Below is a small trained network, with its code and all its weights. Each question gives an input and a target symbol and asks what happens when units are switched off, that is, made to give their printed mean instead of their output.

import numpy as np


def w(rows, s, z=0):
    codes = np.array(rows[::2]) - 128.0
    scale = np.full(codes.shape[1], s)
    scale[-1] = z or s
    return codes * scale


def norm(h):
    return h / np.sqrt((h * h).mean(-1, keepdims=True) + 1e-5)


def f(y):
    return np.maximum(y, 0)


def softmax(a):
    e = np.exp(a - a.max(-1, keepdims=True))
    return e / e.sum(-1, keepdims=True)


def log_softmax(a):
    a = a - a.max(-1, keepdims=True)
    return a - np.log(np.exp(a).sum(-1, keepdims=True))


def net(x, mask):
    ids = ['ΔΘΞΠΦΩαβγελστ'.index(c) for c in x.split()]
    T = len(ids)
    res = E[ids] + P[:T]
    q, k, v = (norm(res) @ M[0].T for M in (Q, K, V))
    z = softmax(np.where(np.tri(T) > 0, q @ k.T / 4**0.5, -1e9)) @ v
    res = res + np.where(mask[0], z, O[0][:, -1]) @ O[0][:, :-1]
    y = f(norm(res) @ A[0][:, :-1].T + A[0][:, -1])
    res = res + np.where(mask[1:17], y, B[0][:, -1]) @ B[0][:, :-1]
    return log_softmax(norm(res)[-1] @ U[:, :-1].T + U[:, -1])


Q, K, V, O, A, B = {}, {}, {}, {}, {}, {}
E = w([
[174,125,109],'Δ',
[65,188,187],'Θ',
[165,134,95],'Ξ',
[149,201,197],'Π',
[150,138,85],'Φ',
[88,198,169],'Ω',
[45,165,168],'α',
[80,109,96],'β',
[129,178,140],'γ',
[83,170,116],'ε',
[153,235,254],'λ',
[100,160,129],'σ',
[114,238,136],'τ',
],0.012)
P = w([
[126,80,114],'0',
[110,119,156],'1',
[37,97,253],'2',
[217,174,135],'3',
[135,72,117],'4',
[36,69,197],'5',
[154,167,93],'6',
[134,71,114],'7',
[6,84,207],'8',
[179,209,118],'9',
[133,73,113],'10',
],0.012)
Q[0] = w([
[73,253,159],'H1',
[113,53,93],'H1',
[235,178,77],'H1',
[1,67,207],'H1',
],0.0066)
K[0] = w([
[24,178,145],'H1',
[220,122,139],'H1',
[181,11,3],'H1',
[106,226,205],'H1',
],0.0066)
V[0] = w([
[118,1,87],'H1',
[184,143,128],'H1',
[48,184,140],'H1',
[153,202,123],'H1',
],0.0087)
O[0] = w([
[27,241,175,80],'H1',
[18,84,49,62],'H1',
[238,30,3,255],'H1',
[71,143,161,121],'H1',
],0.0048)
A[0] = w([
[168,116,157,214],'N1',
[96,48,96,130],'N2',
[161,57,189,191],'N3',
[204,123,154,181],'N4',
[107,96,55,191],'N5',
[95,119,215,2],'N6',
[103,137,163,114],'N7',
[105,203,83,149],'N8',
[2,58,108,154],'N9',
[83,131,162,52],'N10',
[188,123,66,106],'N11',
[65,54,214,171],'N12',
[147,193,67,190],'N13',
[165,167,88,79],'N14',
[222,207,53,53],'N15',
[45,91,122,171],'N16',
],0.011,0.0049)
B[0] = w([
[62,126,92,212],'N1',
[206,94,129,228],'N2',
[39,94,127,248],'N3',
[77,166,127,215],'N4',
[135,254,150,227],'N5',
[131,99,66,151],'N6',
[103,80,132,149],'N7',
[133,152,182,207],'N8',
[108,224,140,254],'N9',
[179,99,156,144],'N10',
[121,126,107,207],'N11',
[229,9,131,250],'N12',
[133,90,142,234],'N13',
[209,133,113,172],'N14',
[157,133,145,236],'N15',
[113,186,97,215],'N16',
],0.0079,0.006)
U = w([
[253,78,195,91],'Δ',
[157,28,146,253],'Θ',
[127,180,155,55],'Ξ',
[70,145,124,115],'Π',
[101,197,155,151],'Φ',
[82,131,77,119],'Ω',
[203,49,108,192],'α',
[147,153,76,117],'β',
[115,138,146,90],'γ',
[129,180,32,97],'ε',
[100,121,152,107],'λ',
[129,143,50,128],'σ',
[228,177,136,72],'τ',
],0.014,0.0066)

Each question gives the input, a string of symbols that net reads in full, and the target symbol t.
The units are the heads (4 rows each of Q, K, V and O) and the neurons (one row each of A and B). Each row of codes is followed by its name. A weight is (code - 128) times the scale printed after its matrix; where a second scale follows, it is the last column's (O, A, B and U).
mask holds one flag per unit, heads first, then neurons. A switched-off unit (its flag False) gives its mean, the last column of its rows in O or B, instead of its output. The means were averaged over made-up inputs and are rounded, as every weight is.
A unit's drop is (log p(t) with every unit on - log p(t) with that unit switched off) / (log p(t) with every unit on - log p(t) with every unit switched off).
The circuit of an input: a set's keep is (log p(t) with only the set's units on - log p(t) with every unit switched off) / (log p(t) with every unit on - log p(t) with every unit switched off). Starting from the 12 units with the biggest drops (on a tie, the unit counted first), units are removed one at a time, each time the one whose removal leaves the highest keep (on an exact tie, the one counted first), for as long as the keep stays at least 0.8.
units of the circuit, in order: the units of the circuit, biggest drop first
k most important neurons: the k neurons with the biggest drops, biggest first
drop when u is switched off: that unit's drop, to one decimal
input Φ Ω λ Φ Φ Φ γ, target Φ: units of the circuit, in order	[H1]
input Ξ ε ε β β ε, target Δ: 4 most important neurons	[N12, N2, N9, N5]
input α γ Δ ε ε τ, target Θ: 2 most important neurons	[N12, N3]
input ε Φ Φ Π β λ β σ Φ, target Δ: 4 most important neurons	[N2, N12, N9, N5]
input Φ α Ω λ, target Φ: units of the circuit, in order	[N12, H1]
input Φ Ω ε τ, target Φ: 2 most important neurons	[N12, N2]
input Φ Φ σ Ω, target Φ: 2 most important neurons	[N12, N2]
input σ Π α σ Ω ε σ ε β ε σ, target ε: 2 most important neurons	[N12, N5]
input ε Ξ σ, target Θ: 2 most important neurons	[N12, N3]
input Φ β Δ Φ β Ω Φ Π Φ, target Δ: 2 most important neurons	[N12, N9]
input Φ α Π, target Θ: drop when N16 is switched off	0.0
input Φ β ε λ Ω τ σ Θ, target Θ: drop when N2 is switched off	0.2
input Φ ε σ σ, target Φ: drop when N12 is switched off	0.3
input ε σ Φ β α γ ε β Θ, target Θ: units of the circuit, in order	[N12]
